Below are the code and all the weights of a small trained network. Each question names an input and a class and asks about switching units off, where a switched-off unit gives its printed mean instead of its output.

import numpy as np


def w(rows, s, z=0):
    codes = np.array(rows[::2]) - 128.0
    scale = np.full(codes.shape[1], s)
    scale[-1] = z or s
    return codes * scale


def norm(h):
    return h / np.sqrt((h * h).mean(-1, keepdims=True) + 1e-5)


def f(y):
    return np.maximum(y, 0)


def log_softmax(a):
    a = a - a.max(-1, keepdims=True)
    return a - np.log(np.exp(a).sum(-1, keepdims=True))


def net(x, mask):
    res = np.array(x, float).reshape(1, 6) / 4 @ E
    u = 0
    for l in range(4):
        y = f(norm(res) @ A[l][:, :-1].T + A[l][:, -1])
        res = res + np.where(mask[u : u + 4], y, B[l][:, -1]) @ B[l][:, :-1]
        u += 4
    return log_softmax(norm(res)[-1] @ U[:, :-1].T + U[:, -1])


A, B = {}, {}
E = w([
[29,65,100,245,113,139,142],'x0',
[119,131,124,125,122,128,119],'x1',
[157,129,132,136,155,145,141],'x2',
[138,145,183,147,41,239,140],'x3',
[220,113,2,66,80,151,112],'x4',
[90,127,118,118,91,104,105],'x5',
],0.0058)
A[0] = w([
[211,146,176,86,45,159,103,78],'0.n0',
[62,198,123,140,193,83,164,36],'0.n1',
[87,99,3,144,123,215,161,56],'0.n2',
[96,123,109,133,118,159,161,1],'0.n3',
],0.0064,0.00097)
B[0] = w([
[70,121,83,141,117,77,200,254],'0.n0',
[67,83,1,143,100,208,75,194],'0.n1',
[132,81,181,79,149,109,117,240],'0.n2',
[215,132,166,248,113,102,78,155],'0.n3',
],0.0098,0.0044)
A[1] = w([
[55,254,224,63,166,105,174,180],'1.n0',
[168,124,40,53,213,26,43,235],'1.n1',
[70,156,218,153,106,141,162,187],'1.n2',
[185,203,47,97,99,127,161,1],'1.n3',
],0.0058,0.00087)
B[1] = w([
[162,1,139,111,163,194,96,180],'1.n0',
[108,178,224,155,124,153,118,254],'1.n1',
[227,106,111,139,56,32,102,191],'1.n2',
[89,176,89,183,74,153,135,188],'1.n3',
],0.01,0.0059)
A[2] = w([
[169,65,67,100,74,136,141,86],'2.n0',
[67,101,254,84,168,156,89,188],'2.n1',
[47,115,158,132,158,115,125,1],'2.n2',
[118,108,142,129,141,40,134,105],'2.n3',
],0.0068,0.00093)
B[2] = w([
[160,40,125,116,200,197,151,237],'2.n0',
[179,144,98,142,192,254,96,253],'2.n1',
[123,137,89,100,111,131,148,193],'2.n2',
[84,205,167,70,131,234,59,165],'2.n3',
],0.0069,0.0044)
A[3] = w([
[158,113,175,184,18,187,158,210],'3.n0',
[101,126,136,111,44,120,10,141],'3.n1',
[134,129,139,148,174,71,169,78],'3.n2',
[120,219,254,171,73,96,138,253],'3.n3',
],0.0076,0.0016)
B[3] = w([
[134,161,134,47,129,72,130,254],'3.n0',
[163,151,158,116,162,154,153,186],'3.n1',
[112,218,123,254,145,85,204,129],'3.n2',
[135,173,137,207,150,34,70,192],'3.n3',
],0.0093,0.0071)
U = w([
[100,160,158,185,204,230,82,102],'0',
[149,194,161,199,121,2,57,250],'1',
[185,24,163,91,98,92,146,203],'2',
[104,178,79,74,86,109,246,9],'3',
[23,66,51,226,137,76,95,26],'4',
],0.0096,0.0018)

Each question gives the input, the list of numbers given to net, and the class t.
The units are the neurons (one row each of A and B). Each row of codes is followed by its name. A weight is (code - 128) times the scale printed after its matrix; where a second scale follows, it is the last column's (A, B and U).
mask holds one flag per neuron, layer by layer. A switched-off neuron (its flag False) gives its mean, the last column of its row in B, instead of its output. The means were averaged over made-up inputs and are rounded, as every weight is.
A unit's drop is (log p(t) with every unit on - log p(t) with that unit switched off) / (log p(t) with every unit on - log p(t) with every unit switched off).
The circuit of an input: a set's keep is (log p(t) with only the set's units on - log p(t) with every unit switched off) / (log p(t) with every unit on - log p(t) with every unit switched off). Starting from the 12 units with the biggest drops (on a tie, the unit counted first), units are removed one at a time, each time the one whose removal leaves the highest keep (on an exact tie, the one counted first), for as long as the keep stays at least 0.8.
circuit, biggest first: the units of the circuit, biggest drop first
most important unit: the unit with the biggest drop
k most important neurons: the k neurons with the biggest drops, biggest first
top k neurons in layer l: the k neurons of layer l with the biggest drops, biggest first
input [8,4,-4,-1,6,1], class 0: most important neuron -> (0.n2)
input [0,-1,-2,7,-2,8], class 2: circuit, biggest first -> (1.n1, 0.n1)
input [-5,-2,1,-2,-4,2], class 0: 2 most important neurons -> (2.n1, 0.n1)
input [1,3,1,-1,-8,-4], class 4: circuit, biggest first -> (0.n1, 1.n1)
input [-2,3,3,2,-3,-5], class 2: circuit, biggest first -> (1.n2, 1.n0)
input [0,6,-3,7,-5,-7], class 2: circuit, biggest first -> (1.n0, 1.n2)
input [1,6,6,-2,-5,-2], class 4: 2 most important neurons -> (0.n1, 1.n1)
input [6,5,-7,0,7,4], class 0: 2 most important neurons -> (0.n2, 1.n2)
input [-3,8,-4,-1,4,-4], class 1: circuit, biggest first -> (1.n1, 3.n3)
input [-5,-3,2,1,-1,3], class 2: top 2 neurons in layer 1 -> (1.n0, 1.n1)
input [-7,0,-4,3,1,-5], class 3: 4 most important neurons -> (1.n3, 0.n2, 0.n0, 1.n2)
input [1,2,-4,5,2,-5], class 2: 3 most important neurons -> (1.n1, 2.n0, 0.n2)
input [-1,-3,-8,0,6,4], class 1: circuit, biggest first -> (1.n1, 0.n1, 1.n0)
input [2,-2,8,7,-5,0], class 1: circuit, biggest first -> (1.n2)
input [1,8,1,7,-8,-7], class 1: 2 most important neurons -> (1.n2, 0.n2)
input [0,5,0,-5,8,8], class 1: 4 most important neurons -> (1.n1, 1.n0, 3.n3, 1.n3)
input [-3,-3,8,8,-8,3], class 2: 2 most important neurons -> (1.n0, 1.n2)
input [1,-1,6,-4,-3,-3], class 4: 2 most important neurons -> (0.n1, 0.n2)
input [1,3,-6,-4,-1,-8], class 4: 2 most important neurons -> (0.n1, 0.n2)
input [-2,6,-5,-3,0,4], class 0: top 2 neurons in layer 1 -> (1.n2, 1.n3)
input [-1,3,4,3,7,3], class 3: most important unit -> 1.n3
